Below are the code and all the weights of a small trained network. Each question names an input and a class and asks about switching units off, where a switched-off unit gives its printed mean instead of its output.

import numpy as np


def w(rows, s, z=0):
    codes = np.array(rows[::2]) - 128.0
    scale = np.full(codes.shape[1], s)
    scale[-1] = z or s
    return codes * scale


def f(y):
    return y / 2 * (1 + np.tanh(0.7978845608 * (y + 0.044715 * y**3)))


def log_softmax(a):
    a = a - a.max(-1, keepdims=True)
    return a - np.log(np.exp(a).sum(-1, keepdims=True))


def net(x, mask):
    res = np.array(x, float).reshape(1, 8) / 4 @ E
    y = f(res @ A[0][:, :-1].T + A[0][:, -1])
    res = res + np.where(mask, y, B[0][:, -1]) @ B[0][:, :-1]
    return log_softmax(res[-1] @ U[:, :-1].T + U[:, -1])


A, B = {}, {}
E = w([
[15,182,196,106,5,106,206],'x0',
[132,142,61,132,208,51,212],'x1',
[220,199,214,197,128,107,23],'x2',
[115,143,70,174,201,162,44],'x3',
[107,52,148,213,46,141,35],'x4',
[204,147,116,134,112,29,178],'x5',
[202,69,70,39,131,151,102],'x6',
[14,163,208,63,253,170,184],'x7',
],0.0049)
A[0] = w([
[140,122,89,107,50,101,116,236],'N0',
[171,145,92,140,207,105,172,68],'N1',
[135,97,70,136,90,62,157,158],'N2',
[72,60,187,157,110,200,45,211],'N3',
[104,190,178,164,155,161,232,119],'N4',
[147,99,212,97,129,167,187,54],'N5',
[204,137,98,190,130,39,40,245],'N6',
[79,48,69,103,143,173,127,187],'N7',
[82,167,219,126,125,122,198,132],'N8',
[106,112,30,103,122,21,128,201],'N9',
[125,180,179,246,96,14,57,243],'N10',
[157,113,82,46,195,116,138,208],'N11',
[151,129,71,202,64,67,202,253],'N12',
[160,97,126,116,59,8,179,200],'N13',
[173,136,173,175,136,196,55,240],'N14',
[72,148,207,70,151,60,156,146],'N15',
[155,140,146,186,143,156,95,29],'N16',
[107,87,115,94,96,175,123,145],'N17',
[233,157,163,184,159,156,98,232],'N18',
[94,249,195,113,138,146,153,147],'N19',
[127,117,149,93,42,118,82,71],'N20',
[136,217,63,121,106,104,208,151],'N21',
[49,184,152,104,134,255,154,150],'N22',
],0.0067,0.0025)
B[0] = w([
[196,108,103,155,113,136,115,176],'N0',
[156,102,93,136,128,171,189,163],'N1',
[189,123,130,180,141,87,167,163],'N2',
[49,97,70,148,39,158,113,231],'N3',
[119,178,108,3,198,67,74,182],'N4',
[72,111,157,32,127,78,99,142],'N5',
[117,152,175,220,154,113,177,253],'N6',
[157,28,59,81,96,186,151,187],'N7',
[101,134,196,32,137,44,96,191],'N8',
[199,121,108,204,161,111,187,184],'N9',
[140,160,165,186,95,105,48,245],'N10',
[185,45,61,64,204,206,195,203],'N11',
[210,97,139,217,150,75,96,199],'N12',
[211,144,127,189,153,85,148,193],'N13',
[31,208,169,220,52,211,118,233],'N14',
[82,196,158,81,177,47,168,187],'N15',
[57,161,148,164,101,120,130,146],'N16',
[95,60,67,82,80,170,159,152],'N17',
[81,166,108,192,120,153,128,225],'N18',
[81,176,217,86,125,77,62,190],'N19',
[136,79,106,126,93,121,66,150],'N20',
[216,199,125,135,208,46,155,174],'N21',
[94,136,128,81,105,189,97,210],'N22',
],0.0055,0.006)
U = w([
[185,160,123,162,172,93,203,126],'0',
[76,203,173,185,133,173,90,224],'1',
[62,254,218,18,195,63,127,80],'2',
[168,99,67,99,245,152,216,206],'3',
[65,93,169,62,136,105,141,12],'4',
[75,87,68,107,74,255,107,146],'5',
[206,144,137,198,147,27,140,6],'6',
],0.0066,0.0018)

Each question gives the input, the list of numbers given to net, and the class t.
The units are the neurons (one row each of A and B). Each row of codes is followed by its name. A weight is (code - 128) times the scale printed after its matrix; where a second scale follows, it is the last column's (A, B and U).
mask holds one flag per neuron, in row order. A switched-off neuron (its flag False) gives its mean, the last column of its row in B, instead of its output. The means were averaged over made-up inputs and are rounded, as every weight is.
A unit's drop is (log p(t) with every unit on - log p(t) with that unit switched off) / (log p(t) with every unit on - log p(t) with every unit switched off).
The circuit of an input: a set's keep is (log p(t) with only the set's units on - log p(t) with every unit switched off) / (log p(t) with every unit on - log p(t) with every unit switched off). Starting from the 12 units with the biggest drops (on a tie, the unit counted first), units are removed one at a time, each time the one whose removal leaves the highest keep (on an exact tie, the one counted first), for as long as the keep stays at least 0.8.
circuit, biggest first: the units of the circuit, biggest drop first
k most important neurons: the k neurons with the biggest drops, biggest first
drop when u is switched off: that unit's drop, to one decimal
input [-7,-7,4,-8,4,7,4,-1], class 1: circuit, biggest first : (N14 N18)
input [1,-2,-6,-6,0,4,-3,2], class 2: circuit, biggest first : (N8 N15 N4)
input [5,-2,-8,-8,3,1,7,-2], class 0: circuit, biggest first : (N13)
input [3,-1,-4,4,6,-1,-6,0], class 5: circuit, biggest first : (N3 N6 N21)
input [8,5,-3,-4,-4,6,-8,-6], class 6: circuit, biggest first : (N12 N13)
input [-5,1,5,-1,4,4,-7,-2], class 1: 2 most important neurons : (N14 N18)
input [6,4,7,2,2,-6,0,3], class 2: 2 most important neurons : (N19 N8)
input [-5,0,8,3,0,7,3,7], class 1: 2 most important neurons : (N14 N18)
input [8,-6,-8,0,-8,0,-1,-1], class 2: drop when N1 is switched off : 0.0
input [-6,-7,6,-8,4,7,2,6], class 1: drop when N14 is switched off : 0.2
input [-3,-2,1,6,-2,-1,6,3], class 5: drop when N15 is switched off : 0.1
input [2,-5,-8,7,-1,0,-7,7], class 2: drop when N7 is switched off : 0.0
